sile: [165 102 161 106  95 154 162  96 155 104  96 158 151 155 155 155 155 156
 160 155 148 103 155  97 105 151 151 158 100  69  92  99 159 173 152]
mab: [155  98  92 148 155 154 165 151 104 155  96 162 155 173 160  95 155 102
 151 106 158 155 158  97  96  69 151 159 152 100 103 105 156 161 155]
mivu: [101  90 166  99 101 166 152 100 148 106  85 152 169 163 151 154 147 145
 153 172 153  93 147  81 110 177 157 166 102 101 101  93 152 159 154]
rev: [102 166]	mivu
perm: [ 69  92  95  96  96  97  99 100 102 103 104 105 106 148 151 151 151 152
 154 155 155 155 155 155 155 155 156 158 158 159 160 161 162 165 173]	sile
perm: [ 69  92  95  96  96  97  98 100 102 103 104 105 106 148 151 151 151 152
 154 155 155 155 155 155 155 155 156 158 158 159 160 161 162 165 173]	mab

sile: [ 67 150  82 154 138 135 180 147 168 137  64 139 144 105 161 150 118 173
 124 143 145 193]
kipip: [ 92 117 166 105 140 126  72 164 109 173 190 154 113 104 139 108  67 147
  82 123 141 131]
mab: [118 147 173 138 150  82 150 143 180 105 139 154 193 144 145 123 137  64
  67 135 161 168]
tufom: [ 78 147 157  83 190 155 191 140 137 186 148 128 168  83 202 132 109 169
  96 115  87 173]
rev: [145 143 124]	sile
perm: [ 67  72  82  92 104 105 108 109 113 117 123 126 131 139 140 141 147 154
 164 166 173 190]	kipip
perm: [ 67 150 118 105 161 135 143 150 173 180 138 144 154  64 145 139  82 147
 137 168 193 124]	sile
rev: [ 82 147  67]	kipip

guge: [117 130 120 127 135 120 139 140 118 129 134 124 131 130 143 126 153 123
 126 129 122 120 140 127 126 129 134 121 132 112 128 134 117 129 136 125
 129 127 129 126 140 111 133 116 138 133 127 116 141 129]
tufom: [136 126 117 118 149 130 136 116 150 117 115 107 135 127 128 116 118 127
 129 135 133 135 129 131 132 118 142 128 113 122  97 129 116 131 133 125
 129 115 127 127 138 132 118 126 123 125 131 131 117 123]
bipi: [123 142 127  97 135 127 128 135 129 125 126 127 115 118 116 117 122 131
 115 138 123 129 129 150 125 131 131 149 133 118 116 130 136 132 116 118
 131 132 126 136 133 135 112 117 107 129 127 128 118 117]
loz: [129 127 117 117 112 130 128 128 116 126 118 135 135 138 129 136 132 131
 125 127 131 126 136 130 123 118 131 132 115 125 131 116 149 150 116 133
  97 123 129 117 122 107 127 115 135 127 133 142 118 118]
perm: [136 129 118 138 115 116 127 130 130 118 131 112 116 127 131 142 126 125
 116 150 128 127 132 132 117 118 123 126 118 135 107 117 136 125 115 149
 129 131 122 117 131 135 127 133 135 129 133 128 123  97]	loz
perm: [127 133 142 118 118 129 127 117 117 112 130 128 128 116 126 118 135 135
 138 129 136 132 131 125 127 131 126 136 130 123 118 131 132 115 125 131
 116 149 150 116 133  97 123 129 117 122 107 127 115 135]	loz
rev: [118 116 128 127 135 107 115 117 150]	tufom
rev: [126 118 132 138 127 127 115]	tufom
perm: [117 123 142 127  97 135 127 128 135 129 125 126 127 115 118 116 117 122
 131 115 138 123 129 129 150 125 131 131 149 133 118 116 130 136 132 116
 118 131 132 126 136 133 135 112 117 107 129 127 128 118]	bipi
rev: [136 130 116]	bipi

bufof: [127 101 106  86 126 169 109 121 158  91 112 132  68 131 181 104 125 130
 147 120 138 156 140 150 129 137 141  88 146 105 140 101 100 127 146]
mivu: [135 128 138 144 122 114 133 128 124 138 128 128 142 126 114 132 131 128
 125 136 127 118 130 130 128 128 130 138 118 127 126 133 135 134 120]
fup: [134 129 115 144 125 122 135 124 117 137 127 131 140 129 125 126 134 129
 136 138 128 143 121 128 123 116 135 130 129 133 135 127 138 130 139]
tufom: [128 136 137 143 127 115 135 129 121 135 139 129 144 125 116 135 129 130
 122 134 130 131 127 123 133 124 125 140 117 138 126 138 134 130 128]
kipip: [129 110 116 101 130 158 112 125 142 102 123 131  85 123 165 114 126 130
 138 140 120 150 156 129 147 126 136  95 136 118 141 113 112 126 134]
guge: [130 125 129 130 122 138 121 140 125 128 126 139 123 136 130 128 115 128
 135 143 129 138 117 135 129 144 124 134 127 134 135 137 131 133 116]
mab: [116 135 130 125 128 140 128 115 129 129 135 137 121 126 130 129 138 135
 131 139 127 133 130 127 135 125 122 138 143 117 134 134 124 144 123]
bipi: [126 123 140 113  95 120 158 126 147 101 130 102 112 150 141 138 112 130
 156 142 125 116 137 118 129 165 114 134  85 126 131 123 136 129 110]
perm: [115 116 117 121 122 123 124 125 125 126 127 127 128 128 129 129 129 129
 130 130 131 133 134 134 135 135 135 136 137 138 138 139 140 143 144]	fup
rev: [129 150 140 156 138 120 147 130]	bufof
perm: [134 126 112 113 141 118 136  95 136 126 147 129 156 150 120 140 138 130
 126 114 165 123  85 131 123 102 142 125 112 158 130 101 116 110 129]	kipip
perm: [129 130 122 116 134 130 125 131 140 129 139 115 121 123 127 138 135 127
 130 143 117 144 136 135 137 135 128 128 138 125 126 134 133 124 129]	tufom
perm: [115 116 117 121 122 123 124 125 125 126 127 127 128 128 129 129 129 130
 130 130 131 133 134 134 135 135 135 136 137 138 138 139 140 143 144]	tufom
rev: [132 114 126 142 128 128]	mivu
perm: [130 124 121 133 134 138 115 144 125 129 135 143 128 137 129 130 139 116
 125 140 134 135 136 131 135 117 123 130 127 126 122 138 129 127 128]	tufom

tufom: [128 116 156 148 108]
guge: [129 116 108 148 156]
kipip: [108 155 128 148 116]
mab: [148 116 155 109 128]
perm: [108 148 156 129 116]	guge
rev: [109 155 116]	mab
perm: [128 156 116 108 148]	tufom
which: [128 116 156 148 108]	tufom
perm: [148 156 116 128 108]	tufom
perm: [108 116 128 148 155]	kipip
rev: [148 156 116 128]	tufom

mivu: [110 145  65 169 188]
Rus: [109 158 135 116 122]
kipip: [122 116 158 135 110]
rev: [122 116 135]	Rus
perm: [110 122 116 158 135]	kipip
rev: [158 109]	Rus

loz: [128  85 101 140 120 106 166  92 174 173 168]
bufof: [141  94 134 141  74 125  99 127 151 140 189]
sile: [142 122 114  88  68 119  70 153 133 131 168]
tufom: [121 107 141 134 100 113 164 102 159 144 114]
mivu: [160 128  93  96  87  92 108 141 134 139 165]
which: [121 107 141 134 100 113 164 102 159 144 114]	tufom
perm: [ 87  92  93  96 108 128 134 139 141 160 165]	mivu
rev: [173 174  92 166 106]	loz
rev: [139 134 141 108  92  87]	mivu
rev: [174  92 166 106 120 140]	loz
rev: [168 131 133 153  70 119  68]	sile

fup: [127 131 126 120 129  91 128 142  93 145 106 136 129  89  86 143 129 106
 128 137  53]
kipip: [141 110 131 156 104 155 131 140 116 154 143 128 104 128  83 147 130 139
 132 114  99]
bufof: [130 103 127 120  97 148 123 128 147 129  65  87  95 120 146  66 130 112
 126 129 122]
mab: [141 110 131 156 104  87 131 140 116 154 143 128 104 128  83 147 130 139
 132 176  99]
Rus: [141 110 131 156 104  87 131 140 116 154 143 128 104 133 186 124 128 129
 129 124 198]
rev: [123 148  97 120]	bufof
perm: [147 129  65  87  95 120 146  66 130 112 126 129 122 130 103 127 120  97
 148 123 128]	bufof

bipi: [119 130 156 149 107 147 128 150]
bapos: [161 126 118 149  99 157 129 159]
kipip: [119 127 160 150 104 151 128 154]
sile: [118 126 161 149  93 150 128 154]
guge: [153 125 119 112 156 118 132 115]
fup: [119 126 149 161 115 154 128 155]
mab: [133 135 130 125  70 121 126 125]
which: [118 126 161 149  93 150 128 154]	sile
rev: [149 161 126 118]	sile

tufom: [111  72 131 100]
bapos: [114 116 114 115]
fup: [131 101 111  72]
guge: [118 142 137 148]
sile: [141 109 146 117]
bufof: [118 148 142 138]
mab: [110 103 150 139]
perm: [138 142 148 118]	bufof
perm: [ 72 101 111 131]	fup
perm: [142 137 148 118]	guge

kipip: [149 138 127 134 110 111 138  98 152 109 133 115 115 118  96 145 146 130
 122 128 118 120]
fup: [155 131 137 121 108 124 132 131 127 126 125 124 128 128 115 143 130 125
 131 142 124 132]
guge: [127 100 124 123 142 145  97 130 106 109 131 148 148 148 129 122 132 134
 120 138 136 116]
tufom: [136 162 116 124  92 120 119 111 137 130  83 117 158 134 128 156 121 112
 143 154 152 102]
mivu: [113 137 157 126 138 125 161 149 113 140 168 133 102 122 153 120 115 134
 147  97  94 157]
sile: [112 133 115 146 150 125 120 140 101  94 140 137 137 123 141 137 134 141
 131 107 132 138]
bufof: [114 145 132 154 111 159 123 130 111 137 142 155 137 151 123 132 102 185
 121 104 146 144]
bipi: [126 122 145 154 123  99 133 108 104 115 136 132 145 143 109 124 130 126
 137 142  95 115]
loz: [138 151 122 145 125 154 106 128 118 137 126 155 145 168 127 120 125 129
 129 133 118 113]
perm: [126 138 125 161 149 113 140 168 133 102 122 153 120 115 134 147  97  94
 157 113 137 157]	mivu
rev: [137 111 130]	bufof
rev: [115 133 109]	kipip
perm: [131 137 121 108 124 132 131 127 126 125 124 128 128 115 143 130 125 131
 142 124 132 155]	fup

kipip: [ 82 149 134 115  93 136 157 108 129 128 102 106  83 164 144  86 125 114
 132  80 123 129  92 141 135  97 115 151  91 164 103]
sile: [ 80 102 108 129 157 136 129 132 164 106 164  97  92 115 114 135 138  96
 181 144 160 148 160 104 164 113 142 107 134 111 139]
bapos: [129 128  93 102 151  82  97 108 134 135 149 114 115 125 123  92 132 103
  86 164 164 141  91 136  79 129 144 157 106  83 115]
rev: [ 91 151 115  97]	kipip
perm: [139 111 134 107 142 113 164 104 160 148 160 144 181  96 138 135 114 115
  92  97 164 106 164 132 129 136 157 129 108 102  80]	sile
perm: [115  83 106 157 144 129  79 136  91 141 164 164  86 103 132  92 123 125
 115 114 149 135 134 108  97  82 151 102  93 128 129]	bapos
perm: [132  80 123 129  92 141 135  97 115 151  91 164 103  82 149 134 115  93
 136 157 108 129 128 102 106  83 164 144  86 125 114]	kipip
perm: [164 103  82 149 134 115  93 136 157 108 129 128 102 106  83 164 144  86
 125 114 132  80 123 129  92 141 135  97 115 151  91]	kipip

bufof: [145 148 106  60 112 135 110 112 171 122]
guge: [106 105  86 114 143 133 123 151 135 136]
sile: [136 175 132 145 121 140  99 170  92  97]
loz: [141  94 132 107 131 125 128 129 154 178]
mivu: [144 132 137 158 125 118 112 152 136 121]
Rus: [112 110 112  60 135 148 144 106 122 171]
tufom: [114  86  93 117 144 125 124 148 155 155]
mab: [151 143 160 153 117 120 123 126 128 120]
bapos: [152 125 136 137 118 112 132 144 157 121]
kipip: [131 164 143 143 133 151 123 135 114 115]
perm: [171 112 110 112  60 135 148 144 106 122]	Rus
rev: [135 151 123 133 143 114]	guge
perm: [121 136 152 112 118 125 158 137 132 144]	mivu

